Here is a tiny trained network, its code and every weight. The questions are about switching its units off for an input and a class, where a switched-off unit gives its printed mean instead of its output.

import numpy as np


def w(rows, s, z=0):
    codes = np.array(rows[::2]) - 128.0
    scale = np.full(codes.shape[1], s)
    scale[-1] = z or s
    return codes * scale


def f(y):
    return np.maximum(y, 0)


def log_softmax(a):
    a = a - a.max(-1, keepdims=True)
    return a - np.log(np.exp(a).sum(-1, keepdims=True))


def net(x, mask):
    res = np.array(x, float).reshape(1, 5) / 4 @ E
    y = f(res @ A[0][:, :-1].T + A[0][:, -1])
    res = res + np.where(mask, y, B[0][:, -1]) @ B[0][:, :-1]
    return log_softmax(res[-1] @ U[:, :-1].T + U[:, -1])


A, B = {}, {}
E = w([
[253,227,55],'x0',
[194,172,245],'x1',
[105,183,134],'x2',
[152,82,118],'x3',
[128,130,127],'x4',
],0.0067)
A[0] = w([
[153,102,118,1],'neuron 1',
[36,58,87,98],'neuron 2',
[242,112,139,99],'neuron 3',
[105,113,63,76],'neuron 4',
[172,88,109,150],'neuron 5',
[48,51,186,87],'neuron 6',
[218,94,87,89],'neuron 7',
[191,146,86,36],'neuron 8',
[79,29,159,120],'neuron 9',
[215,162,20,94],'neuron 10',
[112,104,172,52],'neuron 11',
[85,109,183,95],'neuron 12',
[178,161,60,94],'neuron 13',
[91,88,122,168],'neuron 14',
[198,140,89,33],'neuron 15',
[156,166,88,45],'neuron 16',
[126,216,93,154],'neuron 17',
[173,54,114,188],'neuron 18',
[202,101,184,108],'neuron 19',
[58,123,147,66],'neuron 20',
[51,58,156,22],'neuron 21',
[96,94,9,94],'neuron 22',
[87,118,37,73],'neuron 23',
],0.012,0.0069)
B[0] = w([
[45,206,174,128],'neuron 1',
[116,181,161,224],'neuron 2',
[106,200,164,202],'neuron 3',
[221,219,222,162],'neuron 4',
[119,137,85,169],'neuron 5',
[63,207,150,245],'neuron 6',
[25,155,138,183],'neuron 7',
[32,236,207,168],'neuron 8',
[63,161,133,236],'neuron 9',
[28,157,189,255],'neuron 10',
[125,186,213,150],'neuron 11',
[101,188,172,190],'neuron 12',
[44,139,159,205],'neuron 13',
[104,115,86,202],'neuron 14',
[47,229,221,167],'neuron 15',
[41,179,233,157],'neuron 16',
[48,114,102,215],'neuron 17',
[79,91,40,200],'neuron 18',
[150,222,182,184],'neuron 19',
[46,183,167,171],'neuron 20',
[83,180,212,197],'neuron 21',
[199,221,184,213],'neuron 22',
[255,218,199,183],'neuron 23',
],0.008,0.007)
U = w([
[149,152,167,188],'0',
[63,124,134,54],'1',
[86,132,95,255],'2',
[95,124,123,226],'3',
[84,127,96,234],'4',
[109,76,108,118],'5',
[169,40,8,1],'6',
[196,34,33,1],'7',
],0.012,0.0069)

Each question gives the input, the list of numbers given to net, and the class t.
The units are the neurons (one row each of A and B). Each row of codes is followed by its name. A weight is (code - 128) times the scale printed after its matrix; where a second scale follows, it is the last column's (A, B and U).
mask holds one flag per neuron, in row order. A switched-off neuron (its flag False) gives its mean, the last column of its row in B, instead of its output. The means were averaged over made-up inputs and are rounded, as every weight is.
A unit's drop is (log p(t) with every unit on - log p(t) with that unit switched off) / (log p(t) with every unit on - log p(t) with every unit switched off).
The circuit of an input: a set's keep is (log p(t) with only the set's units on - log p(t) with every unit switched off) / (log p(t) with every unit on - log p(t) with every unit switched off). Starting from the 12 units with the biggest drops (on a tie, the unit counted first), units are removed one at a time, each time the one whose removal leaves the highest keep (on an exact tie, the one counted first), for as long as the keep stays at least 0.8.
circuit, biggest first: the units of the circuit, biggest drop first
k most important neurons: the k neurons with the biggest drops, biggest first
drop when u is switched off: that unit's drop, to one decimal
input [-3,-5,-3,1,5], class 0: circuit, biggest first	[neuron 22; neuron 23]
input [-4,-7,5,0,4], class 0: most important neuron	[neuron 23]
input [5,-8,8,4,7], class 0: circuit, biggest first	[neuron 23; neuron 22]
input [8,-6,-6,2,3], class 1: circuit, biggest first	[neuron 10; neuron 13]
input [-1,-4,3,-1,3], class 0: 3 most important neurons	[neuron 23; neuron 22; neuron 18]
input [-5,-6,1,-1,0], class 0: circuit, biggest first	[neuron 23; neuron 22; neuron 4]
input [1,-8,2,-5,4], class 0: circuit, biggest first	[neuron 23; neuron 22]
input [0,-7,7,-3,2], class 0: 3 most important neurons	[neuron 23; neuron 22; neuron 4]
input [6,-8,5,6,6], class 0: drop when neuron 23 is switched off	0.6
input [8,0,-8,2,2], class 1: drop when neuron 7 is switched off	0.1
input [7,-6,-6,-2,-1], class 1: drop when neuron 23 is switched off	-0.3
